Below is a small trained network, with its code and all its weights. Each question gives an input and a target symbol and asks what happens when units are switched off, that is, made to give their printed mean instead of their output.

import numpy as np


def w(rows, s, z=0):
    codes = np.array(rows[::2]) - 128.0
    scale = np.full(codes.shape[1], s)
    scale[-1] = z or s
    return codes * scale


def f(y):
    return y / 2 * (1 + np.tanh(0.7978845608 * (y + 0.044715 * y**3)))


def softmax(a):
    e = np.exp(a - a.max(-1, keepdims=True))
    return e / e.sum(-1, keepdims=True)


def log_softmax(a):
    a = a - a.max(-1, keepdims=True)
    return a - np.log(np.exp(a).sum(-1, keepdims=True))


def net(x, mask):
    ids = ['Φαβγδεθλμξπσψω'.index(c) for c in x.split()]
    T = len(ids)
    res = E[ids] + P[:T]
    q, k, v = (res @ M[0].T for M in (Q, K, V))
    z = softmax(np.where(np.tri(T) > 0, q @ k.T / 3**0.5, -1e9)) @ v
    res = res + np.where(mask[0], z, O[0][:, -1]) @ O[0][:, :-1]
    y = f(res @ A[0][:, :-1].T + A[0][:, -1])
    res = res + np.where(mask[1:9], y, B[0][:, -1]) @ B[0][:, :-1]
    return log_softmax(res[-1] @ U[:, :-1].T + U[:, -1])


Q, K, V, O, A, B = {}, {}, {}, {}, {}, {}
E = w([
[106,205,249,63],'Φ',
[148,88,119,163],'α',
[91,87,147,103],'β',
[147,13,172,142],'γ',
[162,47,216,158],'δ',
[88,166,142,86],'ε',
[96,162,141,112],'θ',
[139,93,235,117],'λ',
[86,160,142,99],'μ',
[178,25,149,210],'ξ',
[108,175,89,190],'π',
[96,159,140,109],'σ',
[163,49,200,145],'ψ',
[97,82,101,154],'ω',
],0.013)
P = w([
[247,189,227,2],'0',
[187,189,96,165],'1',
[74,77,183,200],'2',
[181,172,69,168],'3',
[80,123,183,223],'4',
[179,158,62,173],'5',
],0.0097)
Q[0] = w([
[80,77,137,5],'H0',
[94,135,152,217],'H0',
[187,124,172,97],'H0',
],0.027)
K[0] = w([
[200,150,252,66],'H0',
[117,138,46,88],'H0',
[145,149,126,193],'H0',
],0.024)
V[0] = w([
[64,70,107,79],'H0',
[134,110,112,103],'H0',
[255,32,107,13],'H0',
],0.0074)
O[0] = w([
[111,109,163,152,3],'H0',
[121,140,136,138,108],'H0',
[135,254,170,170,135],'H0',
],0.01,0.0039)
A[0] = w([
[120,103,191,84,144],'N0',
[148,255,86,132,141],'N1',
[152,134,55,52,116],'N2',
[19,79,167,170,105],'N3',
[64,234,78,135,135],'N4',
[176,137,92,168,2],'N5',
[123,88,166,110,104],'N6',
[229,134,172,118,115],'N7',
],0.018,0.008)
B[0] = w([
[154,104,85,129,154],'N0',
[208,139,125,170,255],'N1',
[147,82,119,50,154],'N2',
[149,218,140,110,208],'N3',
[72,108,138,55,161],'N4',
[91,200,6,123,145],'N5',
[113,141,94,86,142],'N6',
[42,131,129,68,247],'N7',
],0.023,0.0091)
U = w([
[197,227,180,20,108],'Φ',
[254,198,115,193,159],'α',
[190,134,220,179,178],'β',
[126,122,180,141,165],'γ',
[63,115,187,89,136],'δ',
[186,132,151,81,78],'ε',
[214,115,171,102,102],'θ',
[123,139,158,83,94],'λ',
[174,127,155,89,92],'μ',
[72,179,67,96,56],'ξ',
[164,96,71,62,134],'π',
[188,127,154,97,88],'σ',
[106,134,163,83,105],'ψ',
[130,73,140,182,251],'ω',
],0.0064,0.011)

Each question gives the input, a string of symbols that net reads in full, and the target symbol t.
The units are the heads (3 rows each of Q, K, V and O) and the neurons (one row each of A and B). Each row of codes is followed by its name. A weight is (code - 128) times the scale printed after its matrix; where a second scale follows, it is the last column's (O, A, B and U).
mask holds one flag per unit, heads first, then neurons. A switched-off unit (its flag False) gives its mean, the last column of its rows in O or B, instead of its output. The means were averaged over made-up inputs and are rounded, as every weight is.
A unit's drop is (log p(t) with every unit on - log p(t) with that unit switched off) / (log p(t) with every unit on - log p(t) with every unit switched off).
The circuit of an input: a set's keep is (log p(t) with only the set's units on - log p(t) with every unit switched off) / (log p(t) with every unit on - log p(t) with every unit switched off). Starting from all 9 units, units are removed one at a time, each time the one whose removal leaves the highest keep (on an exact tie, the one counted first), for as long as the keep stays at least 0.8.
circuit, biggest first: the units of the circuit, biggest drop first
most important unit: the unit with the biggest drop
k most important neurons: the k neurons with the biggest drops, biggest first
drop when u is switched off: that unit's drop, to one decimal
input Φ α ξ α π, target Φ: most important unit	N4
input α α σ, target Φ: 2 most important neurons	[N3 N4]
input α α ξ δ β, target Φ: 2 most important neurons	[N3 N4]
input ξ π δ λ, target π: circuit, biggest first	[H0 N2 N3]
input α α ω α, target ω: 3 most important neurons	[N3 N7 N1]
input β α ε, target Φ: circuit, biggest first	[N4 H0 N1]
input θ π Φ λ π ψ, target π: circuit, biggest first	[H0 N2]
input α δ σ, target Φ: 2 most important neurons	[N4 N3]
input α Φ π, target Φ: 2 most important neurons	[N3 N1]
input ψ ξ λ, target Φ: 3 most important neurons	[N3 N1 N6]
input π ξ π ω α α, target ω: circuit, biggest first	[N3 H0]
input ψ Φ α α δ ω, target ω: 3 most important neurons	[N3 N1 N7]
input ψ α β, target Φ: 2 most important neurons	[N4 N3]
input ω ξ θ, target Φ: circuit, biggest first	[N3]
input ψ α ε, target Φ: 2 most important neurons	[N4 N1]
input α α π α α ξ, target π: circuit, biggest first	[H0 N6]
input α α ω π α γ, target π: circuit, biggest first	[H0 N2]
input ω α ξ α γ, target Φ: 3 most important neurons	[N3 N1 N6]
input ψ π δ ψ γ, target Φ: 2 most important neurons	[N3 N6]
input π θ θ π α δ, target π: most important unit	H0
input θ δ ψ, target Φ: 2 most important neurons	[N3 N1]
input λ α α α δ, target Φ: 2 most important neurons	[N3 N1]
input π α δ σ α, target α: 2 most important neurons	[N7 N3]
input α α π α σ α, target π: 3 most important neurons	[N2 N1 N3]
input δ α ξ ξ, target ξ: drop when N1 is switched off	0.2
input ψ ψ α α π α, target π: drop when N2 is switched off	0.5
input β π α Φ, target π: drop when N2 is switched off	0.2
input π α ω ξ, target ω: drop when N3 is switched off	0.4
